Below is a small trained network, with its code and all its weights. Each question gives an input and a target symbol and asks what happens when units are switched off, that is, made to give their printed mean instead of their output.

import numpy as np


def w(rows, s, z=0):
    codes = np.array(rows[::2]) - 128.0
    scale = np.full(codes.shape[1], s)
    scale[-1] = z or s
    return codes * scale


def norm(h):
    return h / np.sqrt((h * h).mean(-1, keepdims=True) + 1e-5)


def f(y):
    return np.maximum(y, 0)


def softmax(a):
    e = np.exp(a - a.max(-1, keepdims=True))
    return e / e.sum(-1, keepdims=True)


def log_softmax(a):
    a = a - a.max(-1, keepdims=True)
    return a - np.log(np.exp(a).sum(-1, keepdims=True))


def net(x, mask):
    ids = ['γεζξπσψ'.index(c) for c in x.split()]
    T = len(ids)
    res = E[ids] + P[:T]
    u = 0
    for l in range(2):
        r = norm(res)
        for j in range(2):
            rows = slice(2 * j, 2 * j + 2)
            q, k, v = (r @ M[l][rows].T for M in (Q, K, V))
            z = softmax(np.where(np.tri(T) > 0, q @ k.T / 2**0.5, -1e9)) @ v
            o = O[l][rows]
            res = res + np.where(mask[u + j], z, o[:, -1]) @ o[:, :-1]
        u += 2
        y = f(norm(res) @ A[l][:, :-1].T + A[l][:, -1])
        res = res + np.where(mask[u : u + 4], y, B[l][:, -1]) @ B[l][:, :-1]
        u += 4
    return log_softmax(norm(res)[-1] @ U[:, :-1].T + U[:, -1])


Q, K, V, O, A, B = {}, {}, {}, {}, {}, {}
E = w([
[211,69,110,135,159],'γ',
[163,138,44,168,65],'ε',
[59,175,220,90,164],'ζ',
[123,5,85,146,131],'ξ',
[56,122,106,142,100],'π',
[139,51,181,175,86],'σ',
[150,174,100,61,192],'ψ',
],0.031)
P = w([
[26,92,28,125,32],'0',
[68,86,70,141,154],'1',
[117,91,92,195,254],'2',
[126,100,131,132,222],'3',
[120,132,164,88,173],'4',
[122,159,190,67,121],'5',
[128,180,222,56,71],'6',
],0.0092)
Q[0] = w([
[202,117,176,202,36],'0.h0',
[155,17,151,122,156],'0.h0',
[254,73,192,153,100],'0.h1',
[137,149,142,98,242],'0.h1',
],0.047)
K[0] = w([
[177,92,46,104,3],'0.h0',
[158,31,114,98,140],'0.h0',
[208,53,179,74,62],'0.h1',
[170,148,125,81,238],'0.h1',
],0.047)
V[0] = w([
[135,132,143,103,126],'0.h0',
[149,113,171,65,57],'0.h0',
[84,159,100,253,224],'0.h1',
[128,128,91,130,136],'0.h1',
],0.012)
O[0] = w([
[122,122,133,150,139,106],'0.h0',
[115,159,115,173,138,2],'0.h0',
[97,125,142,29,2,243],'0.h1',
[91,139,88,112,145,205],'0.h1',
],0.0073,0.0019)
A[0] = w([
[108,170,129,31,136,162],'0.n0',
[99,3,165,151,34,98],'0.n1',
[2,140,98,134,167,254],'0.n2',
[204,101,61,139,32,177],'0.n3',
],0.024,0.0029)
B[0] = w([
[179,180,156,59,192,210],'0.n0',
[67,15,179,47,79,254],'0.n1',
[20,88,111,183,176,224],'0.n2',
[204,163,57,250,115,202],'0.n3',
],0.021,0.019)
Q[1] = w([
[83,92,144,82,164],'1.h0',
[205,199,179,113,190],'1.h0',
[90,218,112,55,180],'1.h1',
[253,141,82,69,107],'1.h1',
],0.044)
K[1] = w([
[161,224,169,154,159],'1.h0',
[254,118,131,52,79],'1.h0',
[73,178,114,121,247],'1.h1',
[225,104,40,52,182],'1.h1',
],0.045)
V[1] = w([
[145,119,174,161,142],'1.h0',
[98,157,109,133,147],'1.h0',
[254,173,245,53,110],'1.h1',
[142,98,122,61,232],'1.h1',
],0.018)
O[1] = w([
[138,112,138,103,140,122],'1.h0',
[155,123,98,153,129,156],'1.h0',
[7,32,87,143,164,4],'1.h1',
[176,96,65,230,47,195],'1.h1',
],0.011,0.013)
A[1] = w([
[190,161,173,25,37,68],'1.n0',
[72,58,127,120,58,30],'1.n1',
[203,37,168,143,132,4],'1.n2',
[103,50,5,158,77,19],'1.n3',
],0.027,0.0035)
B[1] = w([
[93,190,128,195,64,162],'1.n0',
[181,252,21,92,170,253],'1.n1',
[175,42,179,51,206,189],'1.n2',
[22,69,166,175,141,197],'1.n3',
],0.023,0.019)
U = w([
[215,120,179,50,52,182],'γ',
[68,175,44,114,100,2],'ε',
[78,17,76,182,187,220],'ζ',
[94,139,246,151,169,59],'ξ',
[240,160,99,78,182,139],'π',
[229,31,205,156,182,13],'σ',
[180,114,118,184,84,140],'ψ',
],0.012,0.0077)

Each question gives the input, a string of symbols that net reads in full, and the target symbol t.
The units are the heads (2 rows each of Q, K, V and O) and the neurons (one row each of A and B). Each row of codes is followed by its name. A weight is (code - 128) times the scale printed after its matrix; where a second scale follows, it is the last column's (O, A, B and U).
mask holds one flag per unit, layer by layer, with each layer's heads first. A switched-off unit (its flag False) gives its mean, the last column of its rows in O or B, instead of its output. The means were averaged over made-up inputs and are rounded, as every weight is.
A unit's drop is (log p(t) with every unit on - log p(t) with that unit switched off) / (log p(t) with every unit on - log p(t) with every unit switched off).
The circuit of an input: a set's keep is (log p(t) with only the set's units on - log p(t) with every unit switched off) / (log p(t) with every unit on - log p(t) with every unit switched off). Starting from all 12 units, units are removed one at a time, each time the one whose removal leaves the highest keep (on an exact tie, the one counted first), for as long as the keep stays at least 0.8.
circuit, biggest first: the units of the circuit, biggest drop first
most important unit: the unit with the biggest drop
k most important neurons: the k neurons with the biggest drops, biggest first
which heads matter: for each layer, one digit per head in row order, 1 if its drop is at least 0.15 and else 0, layers parted by /
drop of u: that unit's drop, to one decimal
input ζ σ σ σ γ, target σ: circuit, biggest first : 1.n1, 0.n2
input γ π ε π, target π: most important unit : 0.h1
input ξ ψ ψ γ γ ξ, target π: which heads matter : 01 / 01
input π ξ π σ σ γ π, target γ: circuit, biggest first : 0.h1, 1.h1
input γ π ξ γ ζ σ, target γ: 2 most important neurons : 0.n1, 0.n2
input ξ σ ε π, target ε: which heads matter : 01 / 01
input ζ ε ξ γ ψ, target ζ: which heads matter : 01 / 01
input ψ ζ ψ σ ζ ε ψ, target γ: circuit, biggest first : 0.n2, 1.n1
input ζ γ π ε π, target ε: which heads matter : 01 / 00
input ξ ψ π ξ, target π: which heads matter : 00 / 01
input π ζ π γ ξ γ π, target γ: circuit, biggest first : 1.h1, 0.n0
input γ σ ε σ, target γ: 2 most important neurons : 0.n2, 0.n1
input ξ ξ ε, target ψ: drop of 0.n0 : 0.1
input σ ξ σ γ ζ ψ, target ζ: drop of 1.h1 : 2.7
input γ γ ψ ζ π σ ε, target ψ: drop of 1.n1 : 0.2
